Below are the code and all the weights of a small trained network. Each question names an input and a target symbol and asks about switching units off, where a switched-off unit gives its printed mean instead of its output.

import numpy as np


def w(rows, s, z=0):
    codes = np.array(rows[::2]) - 128.0
    scale = np.full(codes.shape[1], s)
    scale[-1] = z or s
    return codes * scale


def norm(h):
    return h / np.sqrt((h * h).mean(-1, keepdims=True) + 1e-5)


def f(y):
    return np.maximum(y, 0)


def softmax(a):
    e = np.exp(a - a.max(-1, keepdims=True))
    return e / e.sum(-1, keepdims=True)


def log_softmax(a):
    a = a - a.max(-1, keepdims=True)
    return a - np.log(np.exp(a).sum(-1, keepdims=True))


def net(x, mask):
    ids = ['ΦΨβγδελξσ'.index(c) for c in x.split()]
    T = len(ids)
    res = E[ids] + P[:T]
    r = norm(res)
    for j in range(2):
        rows = slice(3 * j, 3 * j + 3)
        q, k, v = (r @ M[0][rows].T for M in (Q, K, V))
        z = softmax(np.where(np.tri(T) > 0, q @ k.T / 3**0.5, -1e9)) @ v
        o = O[0][rows]
        res = res + np.where(mask[j], z, o[:, -1]) @ o[:, :-1]
    y = f(norm(res) @ A[0][:, :-1].T + A[0][:, -1])
    res = res + np.where(mask[2:18], y, B[0][:, -1]) @ B[0][:, :-1]
    return log_softmax(norm(res)[-1] @ U[:, :-1].T + U[:, -1])


Q, K, V, O, A, B = {}, {}, {}, {}, {}, {}
E = w([
[66,87,128],'Φ',
[151,99,130],'Ψ',
[162,211,139],'β',
[198,223,101],'γ',
[96,167,167],'δ',
[122,178,105],'ε',
[27,251,71],'λ',
[222,95,118],'ξ',
[136,128,102],'σ',
],0.02)
P = w([
[198,55,178],'0',
[136,177,66],'1',
[125,143,64],'2',
[133,133,60],'3',
[222,63,53],'4',
[237,81,54],'5',
[252,80,56],'6',
[250,77,62],'7',
],0.0028)
Q[0] = w([
[151,137,76],'h1',
[164,124,4],'h1',
[131,128,122],'h1',
[97,88,116],'h2',
[85,135,66],'h2',
[228,156,11],'h2',
],0.014)
K[0] = w([
[170,147,83],'h1',
[118,108,8],'h1',
[124,131,111],'h1',
[82,144,116],'h2',
[129,115,108],'h2',
[158,136,52],'h2',
],0.019)
V[0] = w([
[255,81,42],'h1',
[165,89,110],'h1',
[118,46,151],'h1',
[11,134,243],'h2',
[111,146,92],'h2',
[156,200,51],'h2',
],0.007)
O[0] = w([
[152,116,87,3],'h1',
[120,127,107,91],'h1',
[95,145,127,135],'h1',
[255,187,86,248],'h2',
[124,63,87,144],'h2',
[52,143,62,95],'h2',
],0.0085,0.0028)
A[0] = w([
[190,120,103,144],'n1',
[127,207,143,93],'n2',
[82,92,119,90],'n3',
[69,78,123,95],'n4',
[118,90,97,100],'n5',
[135,186,246,1],'n6',
[81,247,151,84],'n7',
[133,36,97,119],'n8',
[87,203,214,80],'n9',
[96,87,210,99],'n10',
[128,165,44,66],'n11',
[94,85,3,163],'n12',
[111,57,188,99],'n13',
[125,152,77,91],'n14',
[135,122,80,143],'n15',
[153,108,19,129],'n16',
],0.011,0.01)
B[0] = w([
[62,84,53,197],'n1',
[56,1,82,165],'n2',
[119,234,147,142],'n3',
[107,194,107,154],'n4',
[71,190,80,153],'n5',
[232,131,174,145],'n6',
[62,93,164,185],'n7',
[128,101,177,230],'n8',
[146,146,175,158],'n9',
[78,53,117,152],'n10',
[208,173,193,147],'n11',
[224,131,128,255],'n12',
[173,120,146,178],'n13',
[170,133,149,141],'n14',
[194,97,139,174],'n15',
[172,100,124,207],'n16',
],0.0066,0.0071)
U = w([
[163,106,125,66],'Φ',
[160,179,231,139],'Ψ',
[112,173,94,255],'β',
[82,124,143,249],'γ',
[148,124,126,47],'δ',
[215,201,57,87],'ε',
[91,79,2,96],'λ',
[147,124,127,44],'ξ',
[101,23,181,87],'σ',
],0.02,0.0075)

Each question gives the input, a string of symbols that net reads in full, and the target symbol t.
The units are the heads (3 rows each of Q, K, V and O) and the neurons (one row each of A and B). Each row of codes is followed by its name. A weight is (code - 128) times the scale printed after its matrix; where a second scale follows, it is the last column's (O, A, B and U).
mask holds one flag per unit, heads first, then neurons. A switched-off unit (its flag False) gives its mean, the last column of its rows in O or B, instead of its output. The means were averaged over made-up inputs and are rounded, as every weight is.
A unit's drop is (log p(t) with every unit on - log p(t) with that unit switched off) / (log p(t) with every unit on - log p(t) with every unit switched off).
The circuit of an input: a set's keep is (log p(t) with only the set's units on - log p(t) with every unit switched off) / (log p(t) with every unit on - log p(t) with every unit switched off). Starting from the 12 units with the biggest drops (on a tie, the unit counted first), units are removed one at a time, each time the one whose removal leaves the highest keep (on an exact tie, the one counted first), for as long as the keep stays at least 0.8.
units of the circuit, in order: the units of the circuit, biggest drop first
k most important neurons: the k neurons with the biggest drops, biggest first
heads that matter: for each layer, one digit per head in row order, 1 if its drop is at least 0.15 and else 0, layers parted by /
drop when u is switched off: that unit's drop, to one decimal
input δ σ δ ε Φ β, target γ: units of the circuit, in order => h2
input Ψ δ Φ, target ε: units of the circuit, in order => h2, n12
input Φ Φ Φ Ψ, target σ: units of the circuit, in order => h2, n12
input γ Φ σ Φ Ψ, target λ: units of the circuit, in order => h1, h2
input ε Φ Ψ, target ε: 2 most important neurons => n12, n4
input δ ε Φ δ γ σ ε, target λ: heads that matter => 11
input Φ ξ Φ ξ, target σ: heads that matter => 01
input Ψ Ψ Φ, target ε: heads that matter => 10
input λ Φ Φ, target Ψ: 2 most important neurons => n1, n3
input δ Φ ε Φ, target λ: 4 most important neurons => n1, n12, n8, n7
input β δ σ ε ε, target λ: heads that matter => 01
input λ Φ δ Φ, target Ψ: 2 most important neurons => n2, n8
input σ γ Ψ, target λ: 2 most important neurons => n4, n5
input δ Ψ Φ, target λ: 2 most important neurons => n1, n12
input Φ Φ Ψ, target σ: most important neuron => n8
input Φ ε Ψ, target ε: 3 most important neurons => n12, n4, n3
input Φ Ψ ε Ψ σ, target λ: drop when h2 is switched off => 1.0
input ξ Φ λ β Φ Ψ σ, target λ: drop when h2 is switched off => 0.9
input δ δ Φ Φ δ Φ ξ, target σ: drop when h2 is switched off => 1.1
